Every row comes from one small tree of marks. Brackets hold a mark, then the marks that hang from it, in alphabetical order. Every link used is in the known rows. Which tree was each row made from?
Known rows:
[nofugin pegu [valuk loba]]: [ -86  151  154  188 -111  174   86   -6  -94   31  136    1   49   -5
   69   19  140  -39  -89   27  132    3   -3  168  -19  -31  119  124
  -76   -1 -138  -78  158  -57  -54   27  213 -171 -141  -32  -66  109
  167 -116  142  222 -202   44   18  -79   16  -62   -2  -24  -57  -88
  -27   59  -39  -78 -103   92]
[zubed [bamep nofugin zanin] kirulal loba]: [-111 -156  -49 -115 -205  -46  107  -65  198   -6 -148  -22  200   15
  246 -147  -12  165 -267  146   13    7  188  217 -240 -230  113 -174
  377  -24  255 -121  -48 -355   29 -135  -20 -160  216 -215  173  -28
  137  -42   67   67  240  -98  -40   25  152  214   95 -100  201 -175
 -130   23  121 -140   98  441]
[komun nofugin [tomud zubed]]: [  38   23    4   -2 -158  170   44 -217  -28  -90 -174  129  122 -131
  -15  -31  273  -25  145  -53  -39  -28  -62  104  -31  -26  -37   91
  292 -172   70   -8  165 -113   89 -144   39   36  168  -79  -44   11
  189    4 -166  -68 -206 -149  -11   18  129  184   71 -113  -46 -255
  -39  -86  225 -158  -31  -25]
[kirulal [komun [zovise loba zanin] zubed] mufa rifinar]: [  81  -74  141   42 -456  289  -81 -135  100 -413 -444  -64 -178  225
 -249 -139    4 -248   12   68 -105   70  -61  100   82 -247  231  -38
  257   53    9    1   13    7  350 -183   80   19  159  -57   86 -103
 -362   26 -178  134 -355   79 -192  127  245   70  -14  161 -149 -408
  -22   61   70   92  138  197]
[zanin [nofugin valuk] pegu]: [-122  245  101  206  -92   87   86  106 -119    4  -55   73  -87   42
   19  -77  229   -2 -150  -49   17  253   -2   43 -155   15   54   52
 -121    0  -39 -111   73   10 -156  159  137 -110  -52 -123   79  140
  232  -75  185  254 -173  -44  -81  -95 -153   69   25   87   38   20
   89   58   49  118  -76  153]
[nofugin [valuk mufa] [zanin pegu]]: [-176  123  122  182  -59   59  170  158  -90  136  155  101   18   -2
   35   77   85   -5 -214  -23  -23  209  149   56  105   23  124  -24
  -47   47  -43 -151  133  -63 -107  163  255 -209  -76  -49   -3  135
  150  -11  167  251  -58   89   -6  -61  -19    2   -1   87   65   30
 -134   33   27  113 -220   86]
[valuk [komun zovise] loba mufa]: [  34    6  166   93 -319   37  171  -66  -28   64  116   27   36  -91
   75  106   54  -38  -19  157  241 -126  191  109  175  -77  410   70
  245  100   81 -122   40 -171   87   59  389 -144  -33  121  -29  224
   56  -70  -70  139   11   45  113  160  335 -219  -71   76   32  -72
 -149   69   91   69  -26 -167]
[nofugin [pegu zanin] [valuk bamep [komun tomud]]]: [-146  263   70  264   -5  244  106   75  -76   19  145   14   27   25
    9  229  122 -259   18   97   26 -125   57   46  -13  173  166   60
  -42 -144 -158   58   49 -148  -73  191  429 -240 -321  -15   34   99
  375 -105  125  -33 -263  -28   34   -3 -108 -100  102  -14  -57 -129
   64  -10  121  -53  -63 -103]
[rifinar kirulal mufa [nofugin [valuk komun]] zubed]: [ -81 -138  -36  365 -277  352 -103  174  199 -321 -121 -149 -229   73
 -181  -86  -47 -215 -223 -109  -39 -163  121   -5    2  -59  222  157
   25 -204    1   43  -10   -3  243   27  161   -4 -396  181 -153  -60
   71 -154  -52  194 -115  -48 -261 -345   84   82 -100  -85   -1 -135
 -237  297  128  340  -41  155]
[zubed [bamep tomud [zanin nofugin pegu]] [kirulal rifinar]]: [-217  -27   -6  227 -216   71  -98   73  143   34 -217   86   65  290
  164  -70    7  183 -139   24   21   89   65  144 -172 -174    2 -226
   19  105  111 -219 -159  -56  -77   75   20  -84  212 -278  156   81
   -4  -75  103  384   33  -41 -201  -56   13  270  171  -31  206 -192
    6  137 -131  -18  175  346]
[bamep nofugin [tomud pegu [zubed kirulal]] zanin]: [ -37  -33  -17   -7   47   72  114 -101   43   33  -72  193  252   54
  336  -32  265  107  -26  -70   66   69    9  177  -39   65  100 -172
  213  -54  203 -168 -150 -254  -94   98  -36 -136  301 -187  167  135
  137   11 -103   87  300 -123  -81  144   85  170  311 -162  124 -278
  204  -83   30 -237  -85  174]
[rifinar [kirulal mufa] [nofugin pegu zanin] [zubed tomud]]: [ -74 -186  -42  225 -233  447 -147  253  266 -235 -103  -69 -115    0
 -386  -16 -295  -62 -266  -83 -160  -15  239  124  -79 -125  -18    7
  -37 -118  -84  130   65  -91  317 -124   36 -168   23  -19 -128  -57
  -33 -173   88  346 -210  212 -415 -490  -61  163   40    0   42 -262
 -210  348  -44  178  -30  372]
[zovise loba mufa [tomud zubed]]: [  76 -137  184  -31 -179   73   59 -229 -118 -334 -234  251   49 -169
  -71 -349  364  155  199 -189 -113  200 -235   37  -57  -33  -44   16
  324   38   84 -111  264  -87  217 -124 -265  116  239  -32  170   87
  119  -47  -12  -64 -100 -157  -81  322  189  -99   23  219   60 -158
  131   93  244   43 -126  144]
[zubed [loba [bamep zanin]] tomud]: [  41 -234   30   31 -216   12   60  -60  222 -141  -33   13   70  -78
  126 -102 -131  333 -101  123  175  112  163  274 -131 -189   73  -31
  329   36  311  -24   28 -433   32  -96  -69 -126  207  -72   20   87
  177 -109   48   90  200  -99  -99    5  191   24  -39  -42  218 -120
   -2  169  101 -119   69  311]
[valuk [bamep zanin] komun loba mufa]: [-133  103  174  198 -183   65  219  -65   47    0  221   42  124    0
  241  182  -43  111 -108  163  315  -85  126  159  278  -72  300   -6
  236   54   36 -195  -93 -238  -31  245  355 -234 -175  140   -9  182
  180  -98  142    5   41   25  154  173  263 -185   52 -142  -15    7
  -92   53   99  -19  -98 -165]
[bamep [nofugin valuk] [tomud pegu]]: [  39   31   82  137   63  128   90   12  -12    6   21  158   88   87
  293  -10  337  -48 -140 -101  140   47   -7  189  -83   92   89    8
  -44 -156  159 -139 -103 -219 -117  104  146 -183   -5  -36  142  178
  286   31  -83   55  186 -120   73   82    9   95   98  -83   77 -135
  145   15   54  -76 -117  116]
[zanin [nofugin [valuk [bamep tomud]]] pegu]: [-141  325   95  409  -53  140  -22   20 -124   28   45  130   -4  142
  212   61  144   38 -113  -43  257  190  -58   93 -109   74    1   45
 -189  -13  -17 -166  -57  -28 -241  257  223 -169  -97 -128  111  184
  251 -161  217  195 -175  -88  -21   44  -99   42   67   45   47  -10
  151  109  -37   58   15   31]
[rifinar [kirulal mufa] [nofugin valuk]]: [ -15  -74  -29  208 -197  333 -117   40   37 -280 -164 -137 -162  125
 -176 -129   79 -136 -184 -133   29   34   -1   66   -5 -113  157  133
  -49 -163   21   69   14   20  240  -59  149  -64 -181   81 -184  -62
  -64 -121   -9  192 -187    7 -289 -330   72  172  -53  -50  -54 -180
 -178  188   89  201 -127  233]
[nofugin [valuk [komun kirulal]]]: [ -39   99   80  163 -126   -3   71   53   18   -6  -78   19 -149   29
   -2   52  216 -135 -144   52   27  -52  -17    1  125  -12  301   17
  117  -98  -25   -5    6 -109   23  132  377   30 -209   64  -13   93
   79  -93  -39    2 -110  -86   52  -35  114 -116  -21  -47    9  -95
 -152  -67  208  150 -173  -51]
[bamep [nofugin valuk zanin] [tomud pegu zubed]]: [   7  117   68  163  220  151  114  -26 -125   92   30  204  234   41
  298  109  295 -118  -81 -132  169   91    8  136   -2  244   41  -76
  -24 -169  159 -105   -9 -156 -180  125  136 -256   79 -150  151  126
  234   74  -28   35  109 -107   61   50 -107  187  134  -36  112 -151
  100  -52   79 -136 -163   63]
[zovise loba tomud zanin]: [  -7 -204  143   13 -185   45  118 -146  -40 -540 -221  199 -128  -46
 -116 -420  295  204  156  -58  -25  328 -125  176  -20  -81   34    7
  176   91  163 -221  248 -186  154  -65 -267  123  144   86  150   51
  295   -3  -61   51  -56 -135 -141  295  231 -163    9  106  -14 -102
  147  114  120   64  -77  138]
[zanin [nofugin [valuk bamep [komun zubed]]] pegu]: [-183  468  190  380 -126  118   55   84  -94   87  -18   26  -78  116
  160  161   57 -187 -118  120  155   87   11  -94  -19   76  160   52
   43  -37 -130  -90  -34  -12 -217  295  390 -106 -317 -121  190   89
  202 -161  193   31 -336  -94  113   61  -85   20   26   29  -53  -13
   60  -33  147  120   32  -76]
[rifinar mufa [nofugin pegu zanin] [zubed kirulal]]: [-247 -159 -104  131 -152  292  -39  222  139 -166  -39  -64  -40  -31
 -312 -126 -103    1 -226 -115 -310  -58  213   87  -48  -24    6  -35
   -1  -15 -134   40  112  -13  323  -21   48  -86  -24 -120 -120  -79
   22 -224  172  377 -172  163 -395 -414  -78  155   64   -6   31 -252
 -216  259  -77  168  -91  401]
[zubed [bamep zanin] kirulal loba [tomud [pegu nofugin]]]: [ -23 -386  -87 -237 -161  -56  158 -101  207    3   61  -22  162 -117
  204 -125  -69   53 -100  106  -43   43  262  296 -289  -78   14 -114
  381  -44  227  -28   -6 -374   95 -125  -40 -178  369 -206  192   59
  135  -53 -102   18  313  -72  -64 -163  160  152   33  -95  115 -312
   19   43   14 -378  222  430]
[rifinar [kirulal komun zubed] nofugin]: [  28 -170  -56  142 -282  323 -176  161  383 -443 -227  -70 -191 -152
 -455 -227  -64  -81 -224  -91 -265  -84  137  223  -20 -118   87  127
  163 -192  -71  -38  180  -37  382  -50  -72   56  -23   37  -85 -174
  -43   -5  -67  170 -204  114 -269 -327  -34  -70  -56 -139  -68 -311
 -270  356  106  205  -67  372]
[komun [tomud [pegu [zanin [nofugin valuk]]]] zovise zubed]: [  89  286  155   -9   18  176  194   33 -112  119  -60  116  121  -29
   70   81  243 -439  105   91   37   46  120  -50 -162  240  359    0
   29 -173    8   28  -22  -71  -20  142  330 -194   66 -189  210   85
  115  166 -128  127 -168   77  159    4 -256  179   79  228  -85 -254
  268 -100  -11 -235  148   21]
[zubed [kirulal [komun nofugin] mufa] loba tomud]: [  76 -234 -132  -60 -405  158  -56 -116  268 -268 -204 -102  -36  -51
 -119 -119  -58  -45  -91   67 -127  -37  115  173 -175 -271  -23  -38
  392 -149  -43   77 -146 -172  364 -252   78  114  266  -72 -103 -110
 -104 -194 -180   21 -121  -53 -188 -204  286  179  136 -175  -44 -303
 -165  -34  182  -81  163  349]
[zovise [loba zubed] mufa zanin]: [ -46 -199  266   -9 -192  -21  213 -181  -74 -447 -187  143 -248   24
  -13 -327  476  392   99 -244   32  116 -138  214   13 -240   48   78
  235  230  129 -252  265 -133  315 -127 -141   34  138   50  170  142
  224 -127   26  -31  -47 -177  -98  386  317 -261  -16  193   97 -195
  229  270  241   91 -100  170]
[nofugin [valuk loba] zanin]: [ -94  118  153  166    4  143  124    1  -62  -37  155   45   90  -39
   99   23  109  -61 -117    3  174   42   28  112   99   70  147   44
  -19  -64  -53  -90  114  -57   23  127  236 -177 -120  -35  -14   51
  165  -13  163  117 -134   52   75  -92  -93  -18  -11   25  -67  -45
  -50   79   -2  -53 -140   50]
[komun [zovise zanin] zubed]: [  45   22  133  -56 -304   46   93 -151   31 -130 -220   58 -102  -26
   -4 -132  131  -51   11   87   90  108    9  125   20 -107  290   99
  277   92   97 -133  210 -131  122  -54   65  -18  104  -92   92   43
   25   18 -136   91 -189  -34  -15  202  166  -44  -17  108  -73 -269
   79   36   24  -23    4   63]
[valuk [komun kirulal [nofugin [zanin pegu]]]]: [-233  155   68  124 -121   68  102  205   22   38  -84  113  -42   36
  -74  164   52   -3 -224   36 -191   43   29   72  190  -44  -14 -168
  119  -40  -40  -92   19  -80   36  186  388  -39  -25 -135   93   37
   83  -45   33  -21 -218    3  -25  -24   21   87  130  -52   27  -66
 -127  -82  179  164 -174  -27]
[rifinar [kirulal [zubed bamep loba]] mufa]: [  33 -323   -5   56 -566  293  -93   29  342 -299 -218 -194  -26  -33
  -60 -255 -193 -137 -148    2 -186 -165  171  170 -296 -228   30  -11
  284  -14  156  -52   46 -130  272 -330  -74  -36   26 -103   22 -137
  -96  -40 -173  244  -62  -41 -237 -200  184  297 -208   34  104 -208
 -305  269   65   79  217  466]
[pegu [nofugin [valuk bamep [komun zubed] mufa] zanin]]: [-185  254  155  252   42    6  195   47  -89  217  273  -61    8  -48
  200  316  -16 -346 -154   83  109  -21  178  -85  273  232  271   11
  172 -125  -86    0   45 -154 -102  348  563 -245 -389   50  102  122
  139 -109  208 -144 -139   68  184   -1   39 -107  -85   45 -123  -91
 -207  -71  159   28 -147 -202]
[zanin [nofugin [valuk bamep komun mufa]] pegu]: [-178  353  161  371 -118   63  169  105 -146  104  106   55  -72   88
  147  170  110  -64 -155   72  199  112  114  -30   56   26  206   25
  -42   26  -74 -149  -60  -53 -235  316  449 -182 -271   61   64  228
  269 -155  223  129 -139  -63   88   58   59 -103    6    8   33  111
  -52  -11  152  216  -59 -119]
[tomud pegu [zubed loba]]: [  91 -137   12 -152 -226  116  122 -103  -53 -142  -93   90  127 -152
   44 -157  236    5   68  -82  -43    0   13  238 -142    6   66   20
  270   13  176  -96  220 -183  102 -145  -39  -74  212 -177   82   27
   59   10 -234   37   14 -145  -48  -21  137  137  -80   14   84 -214
  -17   34  189 -153  -21  220]
[loba [zubed [bamep [nofugin pegu valuk zanin]] tomud]]: [-108   -7  120  220  151   37  116   -6   36  143   81  -18   35  -14
  178   79   32  113 -200   90  225   76  296  193 -186  -44 -107  -23
   64  -55  143  -52  116 -254 -117 -154   83 -274   16 -111   74  104
  430 -141  227  174   65  -42    8  -76   27   60   65  -15  217  -81
 -111   92  122  -91   -5  263]
[zanin [nofugin pegu [valuk mufa]]]: [ -86  202  150  208  -55   38  185  108 -164  165   55   51  -19   20
   14   47  242  -44 -161  -42   51  136  135   51  -70  -19  203   44
 -130    8  -89  -98  100  -62 -131   96  289 -202  -98   31  -58  210
  192  -97  213  305 -142   73  -26 -115   12    6  -22   64   98   14
 -143   15   41   88 -135  100]
[bamep [tomud pegu] [zanin nofugin]]: [ -36  -21   79   75   -8   60  135   34    8  -32  -36  242  136  100
  168  -34  267  158 -102 -121   92  130   21  258 -112   45   71  -89
  -32  -32  202 -222 -136 -179  -40  192   42 -246  197 -137  181  187
  222   43    3  161  133  -23  -67   10  -64  185  129  -29  191 -101
  225  147  -26 -120  -38  163]
[zubed bamep [kirulal komun mufa] loba tomud]: [ 111 -345 -105  -66 -463   91  -88 -122  350 -260 -185 -177  -31  -82
 -127 -200 -152  -19  -84  145  -64  -73  237  239 -298 -280   45  -32
  429  -18   67   85  -89 -207  335 -386  -25   38  301 -145  -33 -102
  -87 -206 -169  153  -38  -56 -175 -224  263  134    7 -100   91 -328
 -233   98  135  -70  219  483]
[pegu [nofugin [valuk bamep [loba zubed] mufa] zanin]]: [-200  171  182  226  133   12  275 -100 -183   77  443  -99   30 -129
  287  165   71  -21  -28    6  382   22  189  106  261  162  131   37
   42   23    5 -132   95 -121  -78  282  388 -291 -234  103  -22  195
  215 -173  303   99   29  127  135    6  121 -243  -70   72 -162  -40
  -81   65   37  -99 -113 -132]
[zanin [nofugin [valuk bamep [komun tomud zovise]]] pegu]: [-114  405   91  313 -189  195   38  -58 -162  172  -14  114   86  130
   90  243   17 -239  -47  192  264   27   76  -72 -150   39  155   69
   -7 -105  -30  -10 -108  -20 -192  231  458 -287  -75 -105  152  159
  262  -98  136   98 -269  -61   81  104  -39    0   45   84    2  -51
  178  -24   97   42  228 -164]
[zovise [loba bamep] mufa [tomud pegu] zanin]: [  61 -266  314 -112 -144   93  223 -143  -14 -607 -231  266  -48  -27
   -1 -474  368  314  205 -160  -32  247 -197  245  -14 -144  -25  -70
  216  174  241 -237  135 -213  217  -33 -258   33  275   61  292  135
  268   53  -92  -33  129 -194  -28  474  239 -200   25  102   17 -182
  433  137  122   45  -81  234]
[zovise mufa [tomud [pegu [nofugin valuk]] zubed] zanin]: [  74  -48   94 -157    0   15  245 -271 -181 -224 -132  184    0 -127
  129 -272  463 -128  184 -216   56  243 -230   99  -72  141  -11   74
  156  -43   46 -142  197  -25  -22  126 -158  -55  142   10  174  161
  247   41 -102  -73    5 -187   30  222   75 -137   80   14 -171 -214
  409 -106  106 -125 -129   96]
[zubed bamep loba tomud]: [ 115 -310    0  -28 -335    6    1 -101  211 -131  -83  -15    8 -158
   36 -176  -42  153  -72  106   88   -4  197  283 -286 -193   20   76
  353    9  229  -33  184 -329  153 -349  -71  -22  201 -113   40   28
  189 -108 -115   53   27 -156  -16  -83  221   87 -144    4  209 -172
 -211  190  150 -108  153  346]
[bamep [nofugin valuk] [tomud pegu zubed] zanin]: [  18   89   38  125  154   99  127 -123  -64  111  -26  214  262  111
  406   89  291  -12 -112  -69  236  123  -40  188  -33  128  106  -62
   50 -174  224 -147 -110 -220 -262  139   37 -267  112 -112  141  156
  225   81  -49   41  235 -146   62  120    1  195  202 -141  134 -146
  185  -84   66 -220 -115   87]
[komun kirulal [tomud [pegu nofugin]] zubed]: [  32   72   91 -137 -126   52  130   48   85  100  -16   29   36 -135
   -9   44  166 -287   72    0 -203  -48   60   31    4  130  153  -17
  276 -110    7   77    5 -184   81   67  248  -60  138 -170  173   90
  -20   25 -214    8 -126  118   89  -31   -1   82    1   19 -163 -428
  120 -136   51 -238  -13   41]
[valuk bamep [loba zubed] [nofugin [zanin pegu]]]: [-291  222  147  217  -38  231  142  -15  -63  -99  237   18   61  -42
  142  101  -98  220  -81   73  214  111  107  182  174    7 -182  -20
   99   74   20 -234   82 -139  -50  214  216 -258 -137 -103  114   90
  270 -193  335   35 -127   48   -6  168   49 -149   89  -15 -132  -13
   49  126   95  -28 -109    2]
[zubed [kirulal [komun [nofugin valuk zanin]] mufa] loba]: [-108  -27  -98   13 -198  182   12  -47   67 -150 -135  -82   90   81
  -66    8   -4 -241 -239   23 -138  -32   67   96  -55 -143   29 -134
  171 -239 -118   38 -128  -14  265  -40  288  -75   56 -133  -60 -212
 -146  -84    2   20 -199   29 -113 -275   68  281  107 -115  -81 -203
 -238  -97  159  -27   50  306]

Write each row's tree:
[ -12  103  -24  149  -42   52   79 -155 -135   91   36  -10   21  -99
   54  144  259 -311  121  -21   65  -65   19  -33  -34  218  144  156
  194 -205   22  136  121 -114 -110   92  245 -126 -121    4   29  139
  273 -108  -41  -99 -137 -146   10  -50   51  -54  -53  -21  -39 -222
    8  -85  256  -93  -42 -164]
[pegu [nofugin [valuk [komun [tomud zubed]]]]]
[ -16  -71   36   37 -329  188  -73  152  279 -221 -288   12 -199  -21
 -191 -163   43  -81 -150  -14 -242 -125  -24   40  109 -149  195  -95
  151  -46  -46  -28   49  -84  217   26  104  156  -13    7  -21   10
 -185    1  -98  234  -75   78 -110 -178   46  -26  -25   15 -111 -276
 -215   85   40  180  -84  199]
[komun [kirulal [rifinar zubed]]]
[ 117 -323 -116   94 -237  269  -18   46  192 -238  -49  -26  -47  -53
  -61 -150  -86  -85 -162  -43   47  -46  218  169 -246  -54   84  152
  109 -182   87   65   22 -180  237 -179  -28  -39    1   32 -101  -31
   93 -133 -182  203   45  -72 -102 -367  106  187 -123  -62   66 -201
 -119  233   53  -22  191  407]
[rifinar mufa [nofugin valuk] [zubed loba [tomud pegu]]]
[-105  232  139  221 -116   15  175  133 -133  111   33   78  -74   22
   60   -7  216   14 -156  -32   58  252  114   15  -50  -16  179   32
  -90   61  -35 -158   52  -29 -189  170  229 -128  -58  -12   11  219
  187  -68  168  324  -87   21   -8  -47  -10    7   -6   97   74   64
  -44   17   50  153 -111   88]
[zanin [nofugin [valuk mufa]] pegu]
[ -21   70  101  -23 -244  134   -2 -136  -43   47 -194  141  133  -98
  -42  -65   29 -118   19  149  -76  111   -9   66  -79  -81  -19   -8
  253  -96   11 -106  174  -99   70  -65   60   -4  118 -146   81  -17
   47   -6  -82   97 -250   54  -11  132  179  145   94   64  -94 -188
  -31 -106   33  -92   57   70]
[komun [nofugin pegu] [zovise tomud] zubed]
[ -39 -110  -59  202 -158  276 -151   98  153 -266 -228   -3 -194   45
 -207 -168   66  -91 -215  -71  -59  -92   21   75   43  -88  173  119
  -15 -201  -52   -3  180  -14  207   24   54   75 -220   98 -127  -67
   -9  -44   13  204 -108   -4 -116 -349  -24    4 -107  -58  -90 -224
 -285  240   62  201  -46  263]
[kirulal [rifinar [nofugin valuk] zubed]]
[-211  289   79  154  -37  252   64  -83 -165  101   43  130  153   58
  125  170  -55 -143 -239  116   96  165  -13   89   75   -2  -64  -35
  -24 -150  -41 -103   79    6  -72  192  382 -265  -21 -171   80    6
  118   28  188   -7 -226    6   45   15  -63  147  106   40 -130  -42
    1  -66    7  -14    5  -24]
[komun [nofugin [valuk bamep] [zanin pegu]] zovise]
[ -21   47   53  196 -160  104   49  -47    4   -8  -17   75  -10   33
   10   83  225 -163    0   42   76 -120   40    4  -48   14  204  139
  135 -177    4   17   12 -138   20   49  282  -89 -177   58    8   87
  308  -68  -65  -28 -126 -131   68   -2   89  -45  -31  -70   37 -124
  -23   14  229   14  -23  -85]
[nofugin [valuk [komun tomud]]]
[ 175 -219  -96 -133 -579  179  -60 -215  233 -454 -432   11  -56  -65
 -288 -297 -137 -190  -20  175  -47   79   64  203 -223 -211  118  -45
  334  -17   76  -85   -1  -97  267 -147 -178   -9  294  -31   73 -134
 -144    2 -238  241 -142   58 -172   84  247  -59  -24   66  -97 -238
   -5   69   70   76  265  346]
[kirulal [komun [zovise tomud zanin]] mufa [zubed loba]]
[ -56 -158  -34   -4 -362  261  -98  -15  123 -254 -263 -114 -146  154
 -110 -215  129  -96  -21  -58 -207  -67  -59   -9   12 -176  115 -102
  150   29  -52   31 -119   -2  309  -71  123  100   40  -42  -87   -7
 -221 -134  -77  234  -89   -2 -318 -180  171  154   77  -18 -120 -291
 -117   12   49  119  -55  263]
[zubed [kirulal mufa rifinar]]
[-142   44   28   64  101   46  136   41 -100   26  149  -17  -18 -103
   18    7  171 -177 -180 -101  -71  145   50   79   29  202   41   30
  -23 -147    2   26  172  -94   -8  201  217 -232 -116  -64   59   93
  216  -29  217    8  -62   54  -82 -208 -172    2  -55   93  -67 -103
  -47   60   60   -9 -219   95]
[pegu [nofugin valuk zanin]]
[-170  280  146  225  -92   96  189  -13 -145  121  373  -76   21  -85
  254  130   -3  -94  -91   61  225  132   80  101  153   94  119   98
  -21   57 -114 -105   66  -84 -232  285  363 -241 -199   40    1  245
  156 -154  243  160  -75   96  116   28   77 -199  -30   20 -222  -38
   12  -12  -65  -47  -89  -81]
[zanin [pegu [nofugin [valuk bamep loba mufa]]]]
[ -34   -7   60   45 -342   32   50  -24   71  -43 -163   13    3  -22
   84   52   81  -78  -84   87  -42 -153   48   88  -20 -132  136   30
  418 -111   64  -79  102 -230  151  -69  258   56 -119  -88  103  -64
   65  -96 -169 -198 -200 -156  101   59  264  158  -74  -50   45 -161
 -226  -18  319  -17   71   43]
[valuk [komun nofugin [zubed loba]]]
[ -13   70  100   53  -54  153   92  111  104  -15  -24   13  -71 -149
  -33   38   70  -67   -5   55 -181   77   91  129  -27   43   22   22
  179  -88 -114   19  195 -224   89  -66  136   46   -6 -128   15   45
  182  -64  -29   -5 -263   22  -40  -70  -40  110  175   17  -66 -240
  -28  -33   55 -162  -84  139]
[komun [nofugin [pegu zanin]] [zubed tomud]]
[-206  291  123  173 -128  262   52   12  -56  202   59   46  162   38
    9  362 -241 -256 -218  241   11  -51  158    9  142   55   66  -36
  214 -124  -69  -17   77 -188   -7  186  529 -366 -217 -152  189   24
   93 -112  246 -186 -335   91   33  154   35  -18   46   37  -65 -150
 -152  -33  150    9  -48 -106]
[valuk bamep [komun zovise zubed] [nofugin pegu zanin]]
[ 159 -203   39   11 -386    6  -64  -65  369 -128 -138  -84    6 -205
  -60 -109 -171  -19  -89  185   12  -55  259  267 -251 -191   74   96
  512  -57  107   -6  156 -285  205 -355  -61   33  178 -193   74 -113
   35  -84 -174   25 -154  -52   72  -90  172   89 -120  -50  125 -304
 -261  156  174 -150  205  386]
[kirulal [komun [zubed bamep loba tomud]]]
[-102  118   70   99   33  148  136  148  -89  -40   73  -10  -80  -61
  -61  -36  250 -114  -93  -43 -142   96   20  144  -41  130  149   40
 -130  -40 -110  -15  224  -99  -22   96  187 -144 -184  -72  -18   97
  238  -39  135  162 -154   37 -117 -140 -176  -36   70  100  -18  -96
   -1   54   16    0 -249  167]
[nofugin [pegu zanin] valuk]
[ -17 -293   69   37 -109  -68   97 -180  207 -111  -30   20  -41  -94
  124 -140   45  373  -46   94  210   73  212  305 -123 -190  -12   26
  342   51  309 -147   96 -303   88 -197 -161  -83  183  -54   37   95
  312 -112    7  127  203 -118  -59   -8  240    4   25  -65  215 -133
  -51  212  142 -144   42  250]
[loba [zubed [bamep zanin] tomud]]
[ -27  -94   53   -7   27   44  142  108   59 -167  -41   82   15  -35
  115 -197  331   19   72  -79  -72   14  128  238 -183  149  152 -169
    3   42  145 -158  -48 -155   88   55   86  -33  192 -205  224  125
  214   10 -117  193  137  -84  -72  -59 -131  141  149   66  126 -250
  129  114  -63 -121   16  273]
[zubed [bamep [tomud [pegu [zanin nofugin]]]] kirulal]
[-143  159  265  272   26  123  205  103  -95  115  292  -19  142  -21
  131  150  -26   64 -111   75  227   33  197  169  196   -7  194  -38
  -82  110  -20  -84  113 -154 -135  126  365 -306 -133   31  -93  170
  144  -87  280  321  -33  154   78  -31   53 -109  -57   17   37  -20
 -151   55  -74   -4 -180   49]
[nofugin pegu [valuk [loba bamep] mufa] zanin]
[  77 -107  -17    0 -380  267  -73   10  295 -353 -237  -81 -156  -94
 -330 -180   16 -174 -158   -4 -311  -62   47  176  -54 -101   61   16
  203  -95 -100   32  -41  -35  291  -68   -1   -4   59  -25  -14  -71
 -101  -48  -77  173 -180  102 -199 -204    2    1   -2  -50 -113 -245
 -146  134  132  161  -74  299]
[kirulal komun mufa zubed]
[  26  147  198   82  -51  112  361  184  -43  -24  178   94   84  -95
   68  137  270 -149  175   33  104 -123  250   82   50  193  373  -45
   56   18   13  -97 -116 -187   13  224  411 -192  -28   70  108  262
  311   45 -104  139   -7   74  183   67  -32  -78   83   51   10  -91
  152    7   88 -100    0 -137]
[valuk [komun [tomud [pegu [zanin nofugin]]]] loba mufa]
[  64   -7  165   92 -233  194  -30  -92   87  -50 -134   83   38  -82
 -187   62  -79 -111  -65  151 -152   94  110  184  -65 -172   -3   53
  315 -134  -76   37  182 -168  226 -250  121  -17  261 -134   90  -37
  -32  -40  -69  -29 -344   81  -33   57  189   61   76   73   -6 -342
 -100   25  102 -151  161  147]
[kirulal [komun [nofugin pegu] [zovise loba] [zubed tomud]]]
[ -45 -251  171   47 -136  -32  154 -214  -80 -570 -192  160 -214  -54
  -65 -442  373  358  253  -81   99  292  -68  202   -9 -111   -5   12
  224  173  251 -294  273 -189  176  -95 -323  152  127  111  144   69
  349  -95  -67  113   36 -164 -159  356  363 -249   -5  142   31  -96
  176  174  193   55  -41  119]
[zovise [loba zubed] tomud zanin]
